Below are the code and all the weights of a small trained network. Each question names an input and a target symbol and asks about switching units off, where a switched-off unit gives its printed mean instead of its output.

import numpy as np


def w(rows, s, z=0):
    codes = np.array(rows[::2]) - 128.0
    scale = np.full(codes.shape[1], s)
    scale[-1] = z or s
    return codes * scale


def f(y):
    return y / 2 * (1 + np.tanh(0.7978845608 * (y + 0.044715 * y**3)))


def softmax(a):
    e = np.exp(a - a.max(-1, keepdims=True))
    return e / e.sum(-1, keepdims=True)


def log_softmax(a):
    a = a - a.max(-1, keepdims=True)
    return a - np.log(np.exp(a).sum(-1, keepdims=True))


def net(x, mask):
    ids = ['ΔΘΛζμπ'.index(c) for c in x.split()]
    T = len(ids)
    res = E[ids] + P[:T]
    u = 0
    for l in range(2):
        r = res
        for j in range(3):
            rows = slice(2 * j, 2 * j + 2)
            q, k, v = (r @ M[l][rows].T for M in (Q, K, V))
            z = softmax(np.where(np.tri(T) > 0, q @ k.T / 2**0.5, -1e9)) @ v
            o = O[l][rows]
            res = res + np.where(mask[u + j], z, o[:, -1]) @ o[:, :-1]
        u += 3
        y = f(res @ A[l][:, :-1].T + A[l][:, -1])
        res = res + np.where(mask[u : u + 16], y, B[l][:, -1]) @ B[l][:, :-1]
        u += 16
    return log_softmax(res[-1] @ U[:, :-1].T + U[:, -1])


Q, K, V, O, A, B = {}, {}, {}, {}, {}, {}
E = w([
[181,106,167,73,161,180],'Δ',
[134,173,116,69,144,184],'Θ',
[64,181,152,110,254,102],'Λ',
[156,150,155,179,161,135],'ζ',
[65,145,169,163,32,164],'μ',
[120,78,66,114,165,62],'π',
],0.0033)
P = w([
[246,251,254,15,1,9],'0',
[29,96,67,192,167,221],'1',
[70,102,151,124,198,173],'2',
[132,113,133,91,89,110],'3',
[77,130,106,174,205,178],'4',
[114,97,170,106,198,156],'5',
[159,155,124,118,152,70],'6',
[97,123,113,171,201,182],'7',
[131,80,173,99,195,152],'8',
[176,175,127,131,199,75],'9',
[101,123,116,171,206,175],'10',
[146,71,180,96,203,164],'11',
[190,185,130,138,233,90],'12',
[112,118,116,175,199,172],'13',
],0.0033)
Q[0] = w([
[247,209,251,19,92,25],'L0H1',
[246,213,254,18,88,18],'L0H1',
[255,51,242,2,2,1],'L0H2',
[254,50,242,1,1,2],'L0H2',
[158,206,64,202,44,101],'L0H3',
[65,254,94,232,8,76],'L0H3',
],0.0033)
K[0] = w([
[87,182,150,154,72,7],'L0H1',
[87,176,147,162,78,9],'L0H1',
[1,254,191,254,6,255],'L0H2',
[2,255,190,254,5,255],'L0H2',
[154,233,228,161,8,117],'L0H3',
[96,168,227,191,5,156],'L0H3',
],0.0033)
V[0] = w([
[203,223,217,47,75,2],'L0H1',
[53,33,40,212,180,254],'L0H1',
[68,245,241,155,218,212],'L0H2',
[89,252,255,141,28,243],'L0H2',
[234,168,56,27,233,3],'L0H3',
[193,194,176,118,17,1],'L0H3',
],0.0033)
O[0] = w([
[254,251,255,3,1,2,176],'L0H1',
[2,4,1,254,255,255,80],'L0H1',
[124,213,218,143,252,149,254],'L0H2',
[85,231,255,129,1,152,218],'L0H2',
[245,239,33,5,255,4,126],'L0H3',
[214,135,180,87,1,7,119],'L0H3',
],0.0033,0.00095)
A[0] = w([
[253,255,254,6,21,20,158],'L0N1',
[255,32,255,2,131,211,161],'L0N2',
[3,48,112,80,168,172,182],'L0N3',
[36,249,214,137,245,197,170],'L0N4',
[1,171,235,250,172,239,213],'L0N5',
[254,255,254,3,31,20,158],'L0N6',
[254,255,253,2,48,27,156],'L0N7',
[254,254,254,2,24,20,159],'L0N8',
[7,251,231,158,249,229,190],'L0N9',
[254,254,254,2,28,19,158],'L0N10',
[2,198,197,234,247,210,242],'L0N11',
[17,14,129,87,134,215,162],'L0N12',
[4,252,30,164,255,138,252],'L0N13',
[2,39,237,153,124,251,191],'L0N14',
[243,248,156,144,239,103,169],'L0N15',
[3,77,79,86,194,140,196],'L0N16',
],0.0033)
B[0] = w([
[253,246,254,65,5,3,187],'L0N1',
[249,88,245,35,85,193,161],'L0N2',
[40,79,105,105,221,233,167],'L0N3',
[96,167,173,118,241,201,195],'L0N4',
[55,124,148,168,205,242,221],'L0N5',
[254,248,254,50,7,2,187],'L0N6',
[255,250,253,41,15,2,186],'L0N7',
[255,246,255,54,5,2,187],'L0N8',
[77,159,161,125,238,221,219],'L0N9',
[255,246,254,50,7,2,187],'L0N10',
[94,127,132,150,239,225,254],'L0N11',
[32,34,116,83,133,242,153],'L0N12',
[122,148,116,131,251,202,239],'L0N13',
[34,79,153,122,136,241,187],'L0N14',
[240,194,170,123,252,74,179],'L0N15',
[60,99,97,117,243,224,177],'L0N16',
],0.0033,0.0034)
Q[1] = w([
[219,140,188,184,153,125],'L1H1',
[213,136,184,178,148,124],'L1H1',
[65,69,131,251,84,139],'L1H2',
[191,187,125,5,172,118],'L1H2',
[128,20,2,129,140,118],'L1H3',
[127,236,255,128,115,138],'L1H3',
],0.0033)
K[1] = w([
[237,236,235,23,9,15],'L1H1',
[231,233,234,20,12,21],'L1H1',
[1,2,1,255,255,255],'L1H2',
[255,254,255,1,2,1],'L1H2',
[254,255,255,3,2,2],'L1H3',
[2,1,1,255,254,254],'L1H3',
],0.0033)
V[1] = w([
[227,211,204,64,28,31],'L1H1',
[39,52,58,187,209,212],'L1H1',
[190,185,178,76,35,43],'L1H2',
[191,185,180,75,35,42],'L1H2',
[7,3,6,248,238,251],'L1H3',
[11,8,14,236,244,250],'L1H3',
],0.0033)
O[1] = w([
[251,175,187,174,124,123,244],'L1H1',
[15,83,70,84,130,128,25],'L1H1',
[118,127,71,50,122,38,244],'L1H2',
[116,128,72,50,122,38,246],'L1H2',
[140,215,173,57,83,87,4],'L1H3',
[134,216,175,61,86,92,9],'L1H3',
],0.0028,0.032)
A[1] = w([
[122,179,55,8,20,42,155],'L1N1',
[149,54,16,190,189,96,82],'L1N2',
[194,229,248,233,65,133,132],'L1N3',
[3,67,179,55,211,219,220],'L1N4',
[29,94,175,133,122,223,237],'L1N5',
[198,123,142,250,248,217,222],'L1N6',
[23,90,167,122,124,221,236],'L1N7',
[82,85,169,173,141,223,221],'L1N8',
[35,211,174,95,250,155,246],'L1N9',
[8,100,13,87,237,91,183],'L1N10',
[6,101,13,86,240,93,188],'L1N11',
[32,37,25,200,144,161,3],'L1N12',
[45,73,150,158,129,217,201],'L1N13',
[130,127,71,13,11,54,62],'L1N14',
[89,33,95,215,72,196,4],'L1N15',
[165,29,55,31,78,56,128],'L1N16',
],0.0033)
B[1] = w([
[62,99,115,37,23,88,210],'L1N1',
[150,162,55,129,180,50,202],'L1N2',
[26,231,22,212,181,92,209],'L1N3',
[12,60,245,196,78,46,212],'L1N4',
[35,76,210,129,30,193,191],'L1N5',
[236,91,75,107,113,240,246],'L1N6',
[30,70,217,134,33,180,192],'L1N7',
[66,73,151,88,45,160,206],'L1N8',
[103,224,249,254,245,229,159],'L1N9',
[30,241,84,240,200,71,216],'L1N10',
[25,242,88,242,198,69,218],'L1N11',
[210,45,87,46,115,83,227],'L1N12',
[59,69,154,85,44,142,207],'L1N13',
[110,57,151,32,8,207,183],'L1N14',
[94,58,68,33,87,10,197],'L1N15',
[200,67,237,105,57,250,175],'L1N16',
],0.0033,0.013)
U = w([
[181,16,180,10,32,134,67],'Δ',
[89,204,10,94,36,123,195],'Θ',
[60,216,144,219,228,10,53],'Λ',
[209,205,88,230,255,207,184],'ζ',
[79,101,250,153,19,203,253],'μ',
[138,75,82,166,84,142,3],'π',
],0.0033,0.0029)

Each question gives the input, a string of symbols that net reads in full, and the target symbol t.
The units are the heads (2 rows each of Q, K, V and O) and the neurons (one row each of A and B). Each row of codes is followed by its name. A weight is (code - 128) times the scale printed after its matrix; where a second scale follows, it is the last column's (O, A, B and U).
mask holds one flag per unit, layer by layer, with each layer's heads first. A switched-off unit (its flag False) gives its mean, the last column of its rows in O or B, instead of its output. The means were averaged over made-up inputs and are rounded, as every weight is.
A unit's drop is (log p(t) with every unit on - log p(t) with that unit switched off) / (log p(t) with every unit on - log p(t) with every unit switched off).
The circuit of an input: a set's keep is (log p(t) with only the set's units on - log p(t) with every unit switched off) / (log p(t) with every unit on - log p(t) with every unit switched off). Starting from the 12 units with the biggest drops (on a tie, the unit counted first), units are removed one at a time, each time the one whose removal leaves the highest keep (on an exact tie, the one counted first), for as long as the keep stays at least 0.8.
units of the circuit, in order: the units of the circuit, biggest drop first
most important unit: the unit with the biggest drop
k most important neurons of layer l: the k neurons of layer l with the biggest drops, biggest first
which heads matter: for each layer, one digit per head in row order, 1 if its drop is at least 0.15 and else 0, layers parted by /
drop of u: that unit's drop, to one decimal
input Δ ζ Θ Δ μ μ μ ζ, target μ: units of the circuit, in order : L1H2; L1H1; L1N3
input Λ Θ Λ, target Λ: which heads matter : 000 / 100
input μ Θ μ π Λ μ π, target Θ: most important unit : L1H2
input π Θ Λ Δ π μ μ Θ, target π: which heads matter : 111 / 111
input μ Θ π ζ Δ μ Δ μ π μ Δ Λ μ, target ζ: which heads matter : 101 / 110
input π ζ π μ, target Δ: which heads matter : 101 / 011
input Λ π Δ ζ π Λ π Δ μ π, target ζ: which heads matter : 111 / 001
input ζ μ Θ μ Δ ζ μ Δ, target μ: which heads matter : 101 / 110
input Λ ζ ζ π, target Δ: which heads matter : 101 / 011
input ζ π μ Θ, target Δ: which heads matter : 000 / 011
input ζ μ μ ζ Θ, target μ: which heads matter : 111 / 110
input ζ π π π, target Λ: which heads matter : 111 / 111
input μ π Θ π, target Θ: which heads matter : 110 / 110
input Λ Λ ζ μ, target Δ: which heads matter : 100 / 011
input Θ π Λ Λ Λ μ μ μ Θ μ π Λ μ, target ζ: which heads matter : 101 / 100
input μ ζ μ μ ζ, target μ: which heads matter : 111 / 110
input Δ ζ π μ π μ ζ π Δ Λ μ ζ, target ζ: most important unit : L0H1
input μ π Λ μ ζ μ ζ μ ζ ζ Θ μ Θ Θ, target μ: which heads matter : 101 / 110
input ζ ζ Δ Θ ζ ζ π, target Δ: 2 most important neurons of layer 0 : L0N14; L0N12
input Λ Δ Δ Λ Θ, target Λ: most important unit : L1H1
input μ π Λ Δ Δ ζ ζ π μ μ Δ π π Θ, target π: drop of L1H2 : 0.3
input μ Λ μ π Λ Δ Δ π, target π: drop of L1N15 : 0.1
input Δ Δ π π μ, target π: drop of L1N10 : 0.0
input μ μ π Λ μ ζ Λ μ μ π Λ μ, target μ: drop of L1H2 : 1.0
